Here is a tiny trained network, its code and every weight. The questions are about switching its units off for an input and a class, where a switched-off unit gives its printed mean instead of its output.

import numpy as np


def w(rows, s, z=0):
    codes = np.array(rows[::2]) - 128.0
    scale = np.full(codes.shape[1], s)
    scale[-1] = z or s
    return codes * scale


def f(y):
    return y / 2 * (1 + np.tanh(0.7978845608 * (y + 0.044715 * y**3)))


def log_softmax(a):
    a = a - a.max(-1, keepdims=True)
    return a - np.log(np.exp(a).sum(-1, keepdims=True))


def net(x, mask):
    res = np.array(x, float).reshape(1, 3) / 4 @ E
    y = f(res @ A[0][:, :-1].T + A[0][:, -1])
    res = res + np.where(mask, y, B[0][:, -1]) @ B[0][:, :-1]
    return log_softmax(res[-1] @ U[:, :-1].T + U[:, -1])


A, B = {}, {}
E = w([
[165,199,58,62],'x0',
[133,209,107,205],'x1',
[99,189,251,91],'x2',
],0.016)
A[0] = w([
[135,115,116,42,252],'N0',
[182,217,178,85,131],'N1',
[147,58,89,175,61],'N2',
[99,105,197,185,91],'N3',
[75,30,207,252,98],'N4',
[80,146,203,52,183],'N5',
[86,182,134,154,61],'N6',
[199,118,47,118,82],'N7',
[168,17,48,136,187],'N8',
[126,247,100,217,186],'N9',
[123,145,29,183,172],'N10',
[179,197,199,156,165],'N11',
[48,156,163,71,119],'N12',
],0.011,0.0037)
B[0] = w([
[11,19,89,120,190],'N0',
[229,52,52,91,206],'N1',
[144,130,156,164,180],'N2',
[152,140,50,134,196],'N3',
[144,85,14,56,249],'N4',
[152,23,156,177,233],'N5',
[145,75,192,97,159],'N6',
[158,115,90,197,210],'N7',
[127,70,184,172,241],'N8',
[2,43,130,130,235],'N9',
[132,83,122,176,220],'N10',
[139,66,112,179,207],'N11',
[172,97,125,187,194],'N12',
],0.007,0.016)
U = w([
[146,97,44,99,148],'0',
[27,70,172,136,196],'1',
[254,97,189,225,65],'2',
[99,109,148,132,193],'3',
[198,219,209,182,37],'4',
[126,224,125,12,53],'5',
[148,182,189,101,1],'6',
],0.0089,0.0036)

Each question gives the input, the list of numbers given to net, and the class t.
The units are the neurons (one row each of A and B). Each row of codes is followed by its name. A weight is (code - 128) times the scale printed after its matrix; where a second scale follows, it is the last column's (A, B and U).
mask holds one flag per neuron, in row order. A switched-off neuron (its flag False) gives its mean, the last column of its row in B, instead of its output. The means were averaged over made-up inputs and are rounded, as every weight is.
A unit's drop is (log p(t) with every unit on - log p(t) with that unit switched off) / (log p(t) with every unit on - log p(t) with every unit switched off).
The circuit of an input: a set's keep is (log p(t) with only the set's units on - log p(t) with every unit switched off) / (log p(t) with every unit on - log p(t) with every unit switched off). Starting from the 12 units with the biggest drops (on a tie, the unit counted first), units are removed one at a time, each time the one whose removal leaves the highest keep (on an exact tie, the one counted first), for as long as the keep stays at least 0.8.
circuit, biggest first: the units of the circuit, biggest drop first
most important unit: the unit with the biggest drop
k most important neurons: the k neurons with the biggest drops, biggest first
drop of u: that unit's drop, to one decimal
input [-4,-7,-8], class 2: most important unit	N8
input [-6,-4,6], class 0: circuit, biggest first	[N4; N3]
input [4,-8,-7], class 1: circuit, biggest first	[N0; N8]
input [-4,4,4], class 0: 3 most important neurons	[N4; N3; N8]
input [-5,8,-5], class 1: 2 most important neurons	[N9; N1]
input [2,-3,-3], class 3: circuit, biggest first	[N4; N1; N5]
input [2,-2,1], class 3: 4 most important neurons	[N4; N9; N3; N1]
input [-4,-4,2], class 0: circuit, biggest first	[N4; N9]
input [4,-6,-6], class 1: 2 most important neurons	[N0; N8]
input [1,2,0], class 3: 2 most important neurons	[N4; N0]
input [3,7,-8], class 2: 2 most important neurons	[N7; N0]
input [-3,-1,-4], class 2: 3 most important neurons	[N9; N0; N8]
input [-7,-6,-4], class 0: 2 most important neurons	[N4; N9]
input [6,-3,8], class 2: 2 most important neurons	[N5; N4]
input [7,8,-3], class 1: 2 most important neurons	[N9; N4]
input [1,8,1], class 1: circuit, biggest first	[N9]
input [-4,4,3], class 0: 4 most important neurons	[N4; N3; N8; N0]
input [-8,-8,-5], class 0: 2 most important neurons	[N4; N9]
input [-8,8,5], class 0: 2 most important neurons	[N4; N3]
input [1,2,-5], class 2: 2 most important neurons	[N4; N0]
input [-3,2,-2], class 3: most important neuron	[N1]
input [6,4,-8], class 2: drop of N8	0.2
input [3,8,0], class 1: drop of N4	0.1
input [-5,-1,5], class 0: drop of N0	-0.1
input [-6,-6,-5], class 0: drop of N6	0.1
